Below is a small trained network, with its code and all its weights. Each question gives an input and a target symbol and asks what happens when units are switched off, that is, made to give their printed mean instead of their output.

import numpy as np


def w(rows, s, z=0):
    codes = np.array(rows[::2]) - 128.0
    scale = np.full(codes.shape[1], s)
    scale[-1] = z or s
    return codes * scale


def norm(h):
    return h / np.sqrt((h * h).mean(-1, keepdims=True) + 1e-5)


def f(y):
    return y / 2 * (1 + np.tanh(0.7978845608 * (y + 0.044715 * y**3)))


def softmax(a):
    e = np.exp(a - a.max(-1, keepdims=True))
    return e / e.sum(-1, keepdims=True)


def log_softmax(a):
    a = a - a.max(-1, keepdims=True)
    return a - np.log(np.exp(a).sum(-1, keepdims=True))


def net(x, mask):
    ids = ['Ψβδζηθμφω'.index(c) for c in x.split()]
    T = len(ids)
    res = E[ids] + P[:T]
    u = 0
    for l in range(2):
        q, k, v = (norm(res) @ M[l].T for M in (Q, K, V))
        z = softmax(np.where(np.tri(T) > 0, q @ k.T / 2**0.5, -1e9)) @ v
        res = res + np.where(mask[u], z, O[l][:, -1]) @ O[l][:, :-1]
        u += 1
        y = f(norm(res) @ A[l][:, :-1].T + A[l][:, -1])
        res = res + np.where(mask[u : u + 4], y, B[l][:, -1]) @ B[l][:, :-1]
        u += 4
    return log_softmax(norm(res)[-1] @ U[:, :-1].T + U[:, -1])


Q, K, V, O, A, B = {}, {}, {}, {}, {}, {}
E = w([
[3,68,148,192,124,188,107],'Ψ',
[116,74,98,134,184,106,159],'β',
[146,104,146,79,117,86,151],'δ',
[114,127,126,130,177,119,126],'ζ',
[104,140,161,88,117,166,139],'η',
[112,101,102,133,163,154,103],'θ',
[139,104,73,114,118,152,129],'μ',
[144,131,95,129,140,78,69],'φ',
[109,135,175,85,173,106,151],'ω',
],0.024)
P = w([
[84,42,134,105,80,169,58],'0',
[178,148,150,255,166,207,211],'1',
[107,30,138,117,86,168,51],'2',
[33,200,95,182,130,106,206],'3',
[120,10,147,115,98,166,48],'4',
[149,218,90,227,175,198,210],'5',
[150,2,150,111,113,176,46],'6',
],0.0097)
Q[0] = w([
[1,112,101,89,94,82,98],'0.h1',
[116,38,189,138,126,145,65],'0.h1',
],0.015)
K[0] = w([
[254,134,185,163,159,173,115],'0.h1',
[165,59,139,76,169,145,73],'0.h1',
],0.016)
V[0] = w([
[137,2,68,148,101,31,215],'0.h1',
[148,153,207,144,118,11,53],'0.h1',
],0.0062)
O[0] = w([
[113,86,140,165,3,33,201,253],'0.h1',
[63,175,33,9,140,91,156,185],'0.h1',
],0.016,0.0013)
A[0] = w([
[120,91,238,62,8,123,143,129],'0.n1',
[212,109,199,25,166,56,154,106],'0.n2',
[34,63,123,6,16,165,129,4],'0.n3',
[166,114,164,213,164,171,254,152],'0.n4',
],0.0075,0.004)
B[0] = w([
[128,106,87,114,173,196,143,197],'0.n1',
[10,120,149,142,191,208,115,182],'0.n2',
[152,134,197,175,116,169,71,254],'0.n3',
[144,168,121,144,102,39,52,252],'0.n4',
],0.012,0.0035)
Q[1] = w([
[128,75,209,145,136,165,108],'1.h1',
[160,92,144,9,110,130,97],'1.h1',
],0.014)
K[1] = w([
[173,49,128,126,179,163,194],'1.h1',
[207,61,101,2,106,141,58],'1.h1',
],0.0098)
V[1] = w([
[202,211,182,97,226,61,254],'1.h1',
[195,166,115,34,56,86,28],'1.h1',
],0.0054)
O[1] = w([
[68,67,179,210,112,246,136,2],'1.h1',
[2,64,23,161,78,216,38,159],'1.h1',
],0.0089,0.0069)
A[1] = w([
[109,180,110,220,96,65,100,102],'1.n1',
[192,101,62,138,111,116,141,135],'1.n2',
[69,235,97,154,212,130,172,128],'1.n3',
[57,199,53,80,113,84,246,3],'1.n4',
],0.011,0.0056)
B[1] = w([
[84,155,139,67,148,172,157,255],'1.n1',
[95,136,126,141,152,188,163,210],'1.n2',
[151,106,20,178,117,180,147,251],'1.n3',
[109,97,149,31,86,86,6,205],'1.n4',
],0.018,0.0049)
U = w([
[194,175,121,77,190,66,175,160],'Ψ',
[61,85,132,162,125,90,249,207],'β',
[105,103,175,2,79,148,217,91],'δ',
[31,133,141,79,230,200,196,30],'ζ',
[192,105,116,224,199,135,27,29],'η',
[164,174,221,85,123,203,75,174],'θ',
[76,100,224,226,93,130,67,251],'μ',
[99,129,71,120,108,104,42,187],'φ',
[189,114,39,158,95,207,191,161],'ω',
],0.0096,0.0027)

Each question gives the input, a string of symbols that net reads in full, and the target symbol t.
The units are the heads (2 rows each of Q, K, V and O) and the neurons (one row each of A and B). Each row of codes is followed by its name. A weight is (code - 128) times the scale printed after its matrix; where a second scale follows, it is the last column's (O, A, B and U).
mask holds one flag per unit, layer by layer, with each layer's heads first. A switched-off unit (its flag False) gives its mean, the last column of its rows in O or B, instead of its output. The means were averaged over made-up inputs and are rounded, as every weight is.
A unit's drop is (log p(t) with every unit on - log p(t) with that unit switched off) / (log p(t) with every unit on - log p(t) with every unit switched off).
The circuit of an input: a set's keep is (log p(t) with only the set's units on - log p(t) with every unit switched off) / (log p(t) with every unit on - log p(t) with every unit switched off). Starting from all 10 units, units are removed one at a time, each time the one whose removal leaves the highest keep (on an exact tie, the one counted first), for as long as the keep stays at least 0.8.
circuit, biggest first: the units of the circuit, biggest drop first
k most important neurons of layer l: the k neurons of layer l with the biggest drops, biggest first
drop when u is switched off: that unit's drop, to one decimal
input ω μ δ Ψ θ φ, target Ψ: circuit, biggest first : 1.h1
input η ω Ψ Ψ, target ω: circuit, biggest first : 1.n3, 0.h1, 1.h1
input μ β ω ω, target β: 2 most important neurons of layer 0 : 0.n3, 0.n1
input δ ω ω Ψ β, target β: circuit, biggest first : 0.h1, 1.n4
input ζ β ω ω β φ, target ω: circuit, biggest first : 1.n3, 1.h1
input ζ Ψ Ψ φ, target Ψ: circuit, biggest first : 1.h1, 0.h1
input ω ω μ η ω η, target η: circuit, biggest first : 0.h1, 1.n1
input φ φ ω θ φ η, target θ: circuit, biggest first : 0.h1, 1.n1, 0.n4
input φ φ μ ω, target φ: 2 most important neurons of layer 1 : 1.n4, 1.n3
input ζ ω μ, target ω: 2 most important neurons of layer 1 : 1.n2, 1.n1
input μ φ θ, target η: circuit, biggest first : 0.h1, 1.h1
input φ ζ φ μ, target ζ: 2 most important neurons of layer 1 : 1.n1, 1.n4
input η φ θ, target η: 3 most important neurons of layer 1 : 1.n1, 1.n4, 1.n3
input μ θ ω Ψ δ β, target Ψ: circuit, biggest first : 1.h1
input μ δ φ η β, target β: circuit, biggest first : 0.h1, 1.n4
input δ Ψ ω ω ζ φ, target ω: drop when 0.h1 is switched off : 0.5
input μ η η ζ, target η: drop when 0.h1 is switched off : 1.0
input φ μ β θ, target μ: drop when 0.h1 is switched off : 1.2
input φ φ ω μ δ φ, target μ: drop when 0.h1 is switched off : 1.3
input ζ φ ζ φ φ β, target φ: circuit, biggest first : 1.n4
input ω δ μ φ, target δ: 2 most important neurons of layer 1 : 1.n1, 1.n4
input δ Ψ φ ω ζ, target Ψ: 2 most important neurons of layer 0 : 0.n4, 0.n2
input φ η μ δ φ β, target δ: 2 most important neurons of layer 1 : 1.n4, 1.n1
